Each row has a class, written as a number after it.
[-0.66 -0.14  2.11  0.13  0.01  1.22 -1.95  0.65  5.14 -0.66 -1.30 -1.56
  0.26 -0.59  1.14 -0.80  6.35 -2.64  0.29  0.51 -1.48  3.90  0.09 -1.52
 -0.63 -1.87 -0.85 -0.65  0.97 -2.56 -0.29  2.09 -1.28  0.31 -0.55 -1.04
  0.70 -0.09  0.53  0.48  0.70 -1.71 -0.08  1.88 -1.03  0.37] | 0
[-0.40 -1.06  1.42 -0.28 -0.70  0.53 -1.09  0.75  6.39 -0.44  0.31 -1.27
 -0.12 -1.11  2.73 -0.77  5.84 -3.08  2.10 -0.41 -0.90  2.04  0.10 -1.92
 -0.78 -2.74 -0.26 -1.17  0.09 -0.45  0.44 -0.37 -0.21  0.46  0.24  1.34
 -1.70 -0.71 -0.27 -1.37  0.77  0.39 -0.01  1.65 -1.40  0.14] | 0
[-0.42  0.02  1.73 -0.23 -1.04  1.79 -0.45 -0.68  3.06 -1.24 -0.25 -2.12
  0.22 -0.25  1.53  0.01  5.54 -0.76 -0.16 -1.25 -0.49  2.79  0.43 -0.46
 -1.52 -0.44 -0.10 -1.20  0.57 -0.97 -1.12 -1.62 -0.20  0.26 -1.02  1.48
 -1.23 -0.54 -0.21 -0.97  0.97 -2.05 -0.50 -0.39  0.97  0.36] | 0
[-1.06 -0.43  3.33 -0.98  0.92  1.61 -0.48 -0.93 -0.84 -0.18  1.95 -3.31
  0.03 -0.06 -0.01  0.08  3.18 -1.16 -1.47 -0.64 -0.26  3.55 -0.42 -2.42
  0.08  0.78 -0.68 -1.43  0.45 -1.55 -0.39 -2.52 -0.44  2.83 -1.00 -0.90
 -1.58 -0.79  1.04  0.68  0.76 -1.88 -0.72  0.84  0.69 -0.25] | 1
[-0.17  1.72  4.59  0.29  0.48  1.77 -1.10  0.00  1.87 -2.66  1.36 -2.60
  0.43  0.51  1.78 -0.75  7.56 -2.15 -1.00 -2.56  0.20  5.61  1.17 -2.27
 -0.26  1.44 -0.88 -2.29  1.76 -0.13 -0.74 -0.12 -0.48  0.86 -0.55 -0.25
  0.41 -0.41 -0.56  0.82  0.24 -1.74 -1.18  1.42  1.58  0.35] | 1
[-0.12  0.23  1.85  1.01 -0.08  0.27 -0.50  0.42 -6.85 -0.60 -1.82 -1.51
 -0.30 -1.43  1.96 -0.49  5.78 -0.94 -0.85 -2.26  0.11  5.57  1.31  1.96
  0.30 -0.18 -0.08  0.37  0.91 -1.20 -0.44  1.84  0.17  0.80 -1.03  0.09
 -0.19 -0.16  0.24 -0.04  0.57 -1.39 -1.01  0.28  2.00  0.75] | 0
[-0.58 -0.42  1.65  0.85 -0.24  2.32 -1.31 -0.40  4.21 -0.67 -0.59 -1.77
  0.02 -0.34  3.04  0.17  6.98 -1.46 -1.04 -1.41 -0.03  3.43  0.37 -1.24
 -1.14 -1.98 -0.17 -1.94  1.35 -0.77 -0.42 -0.71  0.34  0.03 -0.76  1.32
  0.15 -0.54 -0.18 -0.25  0.09 -1.27  0.23  1.03  0.97  0.06] | 0
[-0.52 -0.25  2.27  0.66  0.14  1.73 -0.35 -1.34  0.49 -0.03  0.48 -0.34
 -0.85  0.31  1.14 -0.76  1.87 -0.57  0.07  0.20 -1.00 -0.52 -0.79 -1.14
 -0.43 -0.59 -0.89 -0.81  0.60  0.56 -0.60 -3.97 -0.85  0.57 -1.30  0.13
 -1.58 -0.14 -0.36  0.50  0.41 -1.12 -1.03  0.15 -0.94 -0.71] | 1
[-0.94 -0.64  2.93  1.04  0.30  1.19 -1.59  1.69  3.00 -0.18 -0.51 -0.69
 -0.05 -0.27  4.15 -0.49  4.46 -2.61 -0.21 -0.89 -0.27  1.82 -0.46 -1.78
 -0.27 -1.97 -0.56 -1.07  1.30 -1.55 -0.52 -0.19 -0.23  0.93 -0.35 -0.69
 -1.09  0.02 -0.77  0.93  0.70 -1.73  0.14  2.05 -0.95 -0.22] | 1
[-0.89 -0.92  1.02 -0.46 -0.69  0.46 -1.04  0.83  4.99  0.33 -1.56 -1.10
 -0.10 -0.62  1.18 -0.52  5.95 -1.31  1.26 -0.71  0.11  1.07  0.92 -2.13
 -1.04  0.06 -0.01 -0.12  0.24 -1.32  0.09 -1.43  0.20 -0.24 -0.37  1.01
 -0.42 -0.58 -0.05 -0.33  1.02 -0.88 -0.38  0.82  0.83  0.16] | 0
[-1.06 -0.84  2.20 -0.08  0.75  1.60 -1.48  0.21  3.33 -1.06  0.71 -3.70
 -0.22  0.58  0.79  0.24  3.90 -1.97 -1.29 -1.33  0.17  5.36 -0.11 -1.76
  1.19  0.90 -0.20 -0.82 -0.33 -1.06  0.61 -1.87 -0.54 -0.14 -0.86 -0.63
 -2.21 -0.49 -0.36 -0.87 -0.11 -1.71 -1.01  2.21  0.08 -0.59] | 1
[-1.46 -0.17  2.51  1.80 -0.07  0.55 -1.22  6.67  4.16 -2.54 -0.62  0.26
 -0.51  0.72  6.07 -0.10  5.02 -4.14 -0.72 -1.25 -0.83  5.15 -0.49 -3.47
 -0.73  0.25 -1.10  0.94  0.74 -0.10  0.45 -2.02 -0.73  0.11  0.25 -1.38
 -0.51  0.14 -0.55  0.36  0.55 -0.41  0.08  2.26 -0.72 -0.72] | 1
[-1.04 -1.36  4.57 -0.72  0.23  1.89 -1.58  0.09  4.24 -0.46  7.58 -1.99
 -0.17  0.32  1.60 -0.48  3.58 -3.46  0.16  0.48 -0.74  3.30 -0.58 -0.20
  1.11 -2.36 -0.10 -1.09  0.12  0.31 -1.30 -3.59 -1.02 -0.44 -1.15  0.83
 -0.56 -0.42 -1.19  0.18 -0.37 -1.47 -1.16  1.52 -0.43 -0.63] | 1
[-0.08 -0.28  0.78  2.12 -0.37  0.71 -0.07 -1.13 -3.59 -0.40 -2.98 -0.88
  0.28 -0.31  1.51 -0.16  4.87  1.01 -2.29 -2.32  0.48  1.17  2.47  1.38
 -0.44 -0.08  0.48 -0.74 -0.43  0.30 -0.66 -0.50  0.92  2.16 -1.11  1.94
 -0.20  0.07  0.59 -0.61 -0.47 -1.37 -0.77 -0.50  1.04  1.54] | 0
[-1.77 -1.05  2.35  2.32  0.71  1.78 -1.78 -1.64 -1.08 -1.30 -1.25 -2.15
 -0.78  0.03  0.45 -0.94  5.21 -0.29 -1.61 -3.06  0.53  2.87  0.36 -2.69
 -0.12  2.21  0.08  0.02  0.85 -0.43  1.17 -3.05 -0.87 -0.53 -2.07  0.08
 -0.72 -0.56 -1.91  0.51 -0.97 -0.96 -1.09  0.83  0.71 -1.75] | 1
